[128 = 0]
[124 118 112 135 161 115 155 113 145 129 131 124 142 101  84 132 121 128
 133  95 126  97 133 134 127 123 135 132 116 125 135 121 127  29 108 143
 111 152 126 101  99  97 127 174 126 113 137 109 129 147 152 135 114 150
 146 104 103  65 144 170 127  66 126 150 144 122 154 134  81 125 121 115
 123 154  74 136 126 165 139 128 147 168 126 161 147 127 134 174 138 110
 103  86 136  99   1 129 119 126 133  19 156 132 140  91 179 126 145 107
 134 173 116 142 116 135 175 132 131 146 138  85 102 115 136 129 172  94
 146 137 255 141 127 128 122 200 125 122  88 141 174 147 137 194 132 128
 155 139 140 125  98 126 121 129 125 142 120 105  81 134 117 150 114 135
 132  64 160 133 147 149 128 143 149 138 130 126 128 159 111 122 144 141] : (35)
[123 115 139  90 105 122 110 132 173 147 124 136 142 172 132 128 130 117
 118 166  69 134 111 140 128 116  94 155 141 162 115 133 127 208 114 125
 162 106 135 123 126 172 132 116 130 130 132 121 119 130 103 128 126 142
 151 119 168 148 115 120 130 206  97 131 142 147  71 125 176 129 110 136
 141 111 163 136 146 136 125 127 123 110 122 125 142 130 133 117  86 122
 127 140 130 167 255 113 143 125 119 160 132 134 112 125 102 125 120 171
 128 118 136 126 131 109  22 128 150 138 126 139 132 119 119 127 201  94
 114 155  83 121 140 119 123 153 116 154 172 133 167  94 138  54 128 126
  97 152 110 128 143 119 119 136 128 123 126 159 132 123 131 123 121 139
 130 165 192 116  87 137 131 133 124 140 107 138 143  90 125 115 121 131] : (37)
[126 102 141  92  89 103 106 136 139 121 130 111 108 143 149 122 135 130
 124 125 154 136 111 150 127 132 123 143 133 113 117 134 139 155 124 104
 136 116 140 141 145 175 128 142 130 145 126 145 128 123  71 127 122 103
 104 133 114  74  97 161 153 111 168 133  84 134 133 118 114 123 144 137
 124 121 143 105 141 118 137 132 118 120 124  94 115 133 134 129 111 136
 138 157 112 208 255 120 127 126 116 172 110 130 120 177  53 122 125  77
 121  98 108 140 139 156 134 127 122 125 119 210  83 129 123 129  78 160
  98 128  71 123 129 179 124 129 124 142 220 110  94 118 113 147 137 125
  86 110 156 124 133 133 124 124 124 113 153 143 183 123 126 118 122 119
 117 101 108 128 127 127 119 125 134  66 140  91 121 116 136 140 140 121] : (40)
[122 117 132  95 113 121 117 127 166 146 125 133 150 163 123 129 127 116
 117 160  81 123 108 137 127 116  93 150 139 171 120 131 124 180 115 126
 158 105 129 115 121 182 132 120 129 124 130 115 118 135 103 130 124 148
 158 113 152 126 121 126 130 200 102 137 149 145  77 125 152 130 105 129
 140 109 148 141 142 145 129 126 127 117 123 133 141 130 135 121  91 116
 127 119 133 142 196 119 139 126 126 139 137 132 110 129 106 126 120 177
 130 128 140 126 126 113  30 128 150 144 130 120 129 118 121 128 209  66
 120 164 123 125 140 120 124 171 115 149 161 137 252  89 135  68 128 126
 113 163 113 129 134 121 118 138 127 127 124 152  94 124 126 128 123 143
 128 151 202 121  88 142 128 134 131 149  98 140 144 108 121 111 122 131] : (37)
[126 103 142  93  89 113 103 139 147 129 128 122 118 156 151 124 135 124
 121 142 117 142 107 142 127 126 109 145 140 131 113 134 133 203 129 115
 153 103 140 140 142 193 130 123 130 141 124 135 123 120  79 125 128 116
 120 134 138 124  98 132 141 144 131 131 109 141  99 120 158 127 130 143
 135 105 161 111 138 116 129 129 114 102 124  95 119 133 132 113 103 134
 148 162 117 211 255 119 134 127 114 191 107 130 112 173  67 124 116 119
 122  95 126 125 138 132  78 126 132 126 119 180 126 130 118 128 131 138
 104 143  39 126 134 159 126 117 121 150 196 118 127 102 119  71 132 125
  82 123 135 126 143 128 123 129 128 115 145 147 166 121 129 117 126 125
 120 138 140 118 103 130 122 123 126 106 122 114 131  92 137 132 129 122] : (35)
[127 110 123 126 128 116 139 123 134 125 131 120 128 106 101 129 127 132
 132 107 149 117 130 137 127 127 132 122 121 116 132 126 130  78 119 125
 118 143 139 118 116 142 127 158 127 127 131 128 129 136 134 131 117 140
 124 118 107  85 135 147 133  86 147 140 123 124 145 129  98 123 134 119
 120 145 106 131 130 144 134 130 137 147 125 133 121 129 133 156 124 122
 121 112 127 126  14 126 121 127 124  90 140 131 131 116 158 124 139 109
 129 143 114 138 124 142 167 130 125 136 132 113 106 120 129 129 120 124
 129 128 193 131 125 136 124 161 127 123 141 127 134 140 128 184 132 127
 131 122 144 125 113 131 124 126 120 133 135 115 126 126 123 135 119 127
 130  85 134 130 139 137 126 135 137 108 139 112 124 136 119 130 140 134] : (40)
[127  90 148 110 109  91 127 132 148 126 132 109 110 121 122 125 135 133
 127  92 158 127 120 161 127 130 131 140 121 102 121 129 141 116 112 104
 138 151 156 131 130 185 127 162 128 139 137 150 130 130  90 129 116 114
  93 115  86  65  88 183 150  58 175 142 134 133 156 125 102 119 141 134
 119 155 131 112 151 135 133 134 130 137 123 112 130 134 137 152 101 145
 130 131 121 197 187 111 126 122 109 130 126 135 135 137  63 121 136  44
 124 118  93 148 133 167 182 127 125 133 122 176  65 112 134 128  50 147
 109 116 151 129 121 163 113 153 129 135 189 114  62 146 120 216 136 125
  72  97 168 118 125 131 121 122 110 124 156 140 195 122 131 125 107 123
 127  62 130 120 154 133 126 135 134  56 153  60 120 108 128 137 147 130] : (37)
[129 114 142 102  93 116 106 140 134 124 129 118 110 146 155 123 133 130
 121 140 140 143 111 137 128 131 118 137 138 120 115 133 136 193 134 107
 140 107 137 140 149 184 128 123 130 141 121 141 126 118  63 125 134 100
 109 140 132 121  98 140 144 122 140 124  94 137 110 120 150 125 142 139
 131 110 157 109 135 102 129 130 113 107 126  96 112 131 129 112 116 136
 149 166 115 183 255 122 133 128 121 176 103 128 116 171  66 129 114  80
 121  97 124 128 136 139 105 126 124 122 119 182  99 134 119 128  94 154
 101 135  65 122 129 164 127 112 124 142 211 115 109 113 116  93 133 126
  89 118 146 127 144 131 127 124 128 116 146 144 177 123 127 113 130 120
 117 137 113 123 114 126 121 122 129  96 131 113 125 107 140 139 130 118] : (40)
[125 124 138  95 101 119 106 136 156 142 126 129 135 175 143 126 131 119
 118 164  80 140 106 138 128 122  97 149 146 161 116 134 130 207 126 123
 163  91 132 133 138 178 131 116 130 131 127 131 119 122  91 126 129 134
 147 128 148 140 106 126 136 179 103 129 128 146  74 119 166 128 113 139
 131 108 163 126 143 127 127 128 119 106 123  98 129 131 133 112  96 127
 141 171 125 176 255 114 141 126 120 179 115 134 109 143  73 125 112 144
 125  98 133 121 135 127  51 126 144 132 125 146 123 124 115 127 165 104
 109 156  74 121 138 141 126 128 116 150 169 127 158  97 131  62 128 126
  88 146 123 128 149 122 121 133 126 117 130 158 148 123 127 120 125 133
 123 158 173 116  91 131 126 126 126 131 111 122 138  98 131 120 123 141] : (37)
[125 119 124 140 148 119 140 124 135 125 130 125 131 108 105 129 127 129
 130 102 140 111 131 139 126 127 140 129 121 115 132 125 127  68 114 127
 110 163 130 118 114 132 128 153 127 128 135 131 130 134 136 130 113 138
 120 113 107  76 131 148 133  87 144 143 122 127 153 133  92 124 131 125
 121 145 103 129 131 140 132 130 136 144 127 143 136 129 132 150 127 123
 121 107 127 129  13 124 120 126 121  86 140 127 138 113 133 126 140 102
 131 143 111 137 125 139 168 130 123 140 132 140 109 117 134 130 115 127
 139 117 165 133 125 128 124 164 128 125 121 129 127 143 130 186 130 129
 129 117 142 125 111 131 125 127 124 135 133 116 124 129 128 137 123 131
 132  88 131 133 147 132 126 137 133 109 135 110 121 137 123 131 132 134] : (40)
[127  89 145 100  87  98 110 135 147 122 132 111 111 135 139 123 134 133
 126 115 158 136 108 150 127 135 123 148 128 103 120 131 140 134 119 103
 137 133 151 136 142 187 128 150 129 144 129 146 125 127  68 129 120 106
  95 127 129  78  81 173 156  84 175 140  92 135 138 118 100 120 141 137
 121 138 132 106 149 123 136 133 121 122 122 101 121 134 135 141 103 141
 139 132 115 211 235 111 126 124 113 149 118 133 127 166  55 120 127  58
 121 110 106 142 134 149 144 127 123 131 119 196  74 117 127 128  46 154
 101 125 110 125 127 178 117 137 125 141 231 111  88 126 115 173 137 124
  70 102 170 121 131 133 121 124 116 118 158 142 199 122 127 124 116 123
 121  84 132 119 134 134 122 131 135  72 148  69 124 105 134 143 142 124] : (35)
